Below are the code and all the weights of a small trained network. Each question names an input and a class and asks about switching units off, where a switched-off unit gives its printed mean instead of its output.

import numpy as np


def w(rows, s, z=0):
    codes = np.array(rows[::2]) - 128.0
    scale = np.full(codes.shape[1], s)
    scale[-1] = z or s
    return codes * scale


def f(y):
    return np.maximum(y, 0)


def log_softmax(a):
    a = a - a.max(-1, keepdims=True)
    return a - np.log(np.exp(a).sum(-1, keepdims=True))


def net(x, mask):
    res = np.array(x, float).reshape(1, 7) / 4 @ E
    y = f(res @ A[0][:, :-1].T + A[0][:, -1])
    res = res + np.where(mask, y, B[0][:, -1]) @ B[0][:, :-1]
    return log_softmax(res[-1] @ U[:, :-1].T + U[:, -1])


A, B = {}, {}
E = w([
[133,128,129,128,133,128,130,126],'x0',
[190,234,143,134,66,85,116,116],'x1',
[158,105,106,8,128,123,99,131],'x2',
[105,131,162,135,185,61,117,225],'x3',
[130,128,130,127,133,126,135,125],'x4',
[131,130,128,129,136,128,130,126],'x5',
[113,130,124,125,118,129,121,132],'x6',
],0.015)
A[0] = w([
[114,113,140,255,160,78,125,226,166],'neuron 1',
[168,109,108,9,101,207,114,42,97],'neuron 2',
[129,15,122,90,131,171,120,101,218],'neuron 3',
[141,249,123,170,128,76,131,156,76],'neuron 4',
[201,229,121,89,81,88,131,88,94],'neuron 5',
[113,214,126,160,141,52,146,138,88],'neuron 6',
[168,252,141,154,130,106,117,155,96],'neuron 7',
[122,145,147,156,90,110,127,129,91],'neuron 8',
[155,113,148,46,149,70,126,209,7],'neuron 9',
[145,173,161,121,116,127,134,152,89],'neuron 10',
[125,146,73,122,147,154,119,134,81],'neuron 11',
[137,111,152,100,118,144,143,118,130],'neuron 12',
[122,145,133,255,96,245,129,26,254],'neuron 13',
[146,139,122,144,178,166,117,106,151],'neuron 14',
[199,209,144,129,70,109,119,157,143],'neuron 15',
[162,146,160,186,50,53,131,150,97],'neuron 16',
[151,128,139,24,160,77,101,200,9],'neuron 17',
],0.012,0.0042)
B[0] = w([
[100,132,252,144,179,125,114,206,224],'neuron 1',
[149,185,194,69,146,186,93,109,244],'neuron 2',
[136,131,109,158,128,223,156,176,213],'neuron 3',
[125,209,92,157,129,151,107,122,209],'neuron 4',
[140,107,185,93,113,60,74,69,229],'neuron 5',
[140,171,101,130,160,156,110,123,190],'neuron 6',
[135,201,89,108,133,137,157,112,211],'neuron 7',
[127,157,117,104,146,126,156,113,154],'neuron 8',
[113,86,52,140,107,101,170,135,192],'neuron 9',
[152,147,103,115,148,128,142,128,159],'neuron 10',
[135,127,130,100,135,137,135,127,137],'neuron 11',
[128,132,117,109,116,144,107,136,148],'neuron 12',
[111,63,21,177,111,77,172,144,250],'neuron 13',
[80,127,125,118,118,136,140,135,144],'neuron 14',
[156,152,127,86,77,94,116,61,216],'neuron 15',
[124,193,89,121,146,138,134,127,194],'neuron 16',
[131,80,49,169,93,110,143,80,199],'neuron 17',
],0.023,0.02)
U = w([
[79,19,84,183,110,142,197,175,234],'0',
[143,238,121,116,180,224,121,141,253],'1',
[119,152,39,158,100,40,159,99,33],'2',
[155,162,196,79,116,133,83,101,13],'3',
[70,100,254,156,186,128,128,200,73],'4',
],0.0083,0.0022)

Each question gives the input, the list of numbers given to net, and the class t.
The units are the neurons (one row each of A and B). Each row of codes is followed by its name. A weight is (code - 128) times the scale printed after its matrix; where a second scale follows, it is the last column's (A, B and U).
mask holds one flag per neuron, in row order. A switched-off neuron (its flag False) gives its mean, the last column of its row in B, instead of its output. The means were averaged over made-up inputs and are rounded, as every weight is.
A unit's drop is (log p(t) with every unit on - log p(t) with that unit switched off) / (log p(t) with every unit on - log p(t) with every unit switched off).
The circuit of an input: a set's keep is (log p(t) with only the set's units on - log p(t) with every unit switched off) / (log p(t) with every unit on - log p(t) with every unit switched off). Starting from the 12 units with the biggest drops (on a tie, the unit counted first), units are removed one at a time, each time the one whose removal leaves the highest keep (on an exact tie, the one counted first), for as long as the keep stays at least 0.8.
circuit, biggest first: the units of the circuit, biggest drop first
k most important neurons: the k neurons with the biggest drops, biggest first
drop when u is switched off: that unit's drop, to one decimal
input [-8,-6,-7,2,3,6,7], class 4: circuit, biggest first -> (neuron 1)
input [2,7,1,-5,-4,-7,5], class 3: 2 most important neurons -> (neuron 5; neuron 2)
input [6,7,8,0,-6,-3,4], class 3: 3 most important neurons -> (neuron 2; neuron 13; neuron 5)
input [-6,-2,-2,0,2,-2,5], class 0: 2 most important neurons -> (neuron 2; neuron 5)
input [3,5,2,0,2,-6,-6], class 3: 2 most important neurons -> (neuron 13; neuron 5)
input [4,4,-8,-1,1,-4,-7], class 2: 2 most important neurons -> (neuron 13; neuron 2)
input [7,8,2,6,1,2,7], class 2: 2 most important neurons -> (neuron 2; neuron 17)
input [-1,2,1,3,-6,-1,-1], class 2: 2 most important neurons -> (neuron 2; neuron 3)
input [1,6,-1,-7,8,2,7], class 2: drop when neuron 13 is switched off -> 8.1
input [3,8,-5,-8,-1,8,-3], class 2: drop when neuron 13 is switched off -> 0.1
input [-8,-6,-4,-8,-3,-7,8], class 0: drop when neuron 13 is switched off -> 0.4
input [0,2,5,-7,7,-3,8], class 3: drop when neuron 5 is switched off -> 0.1
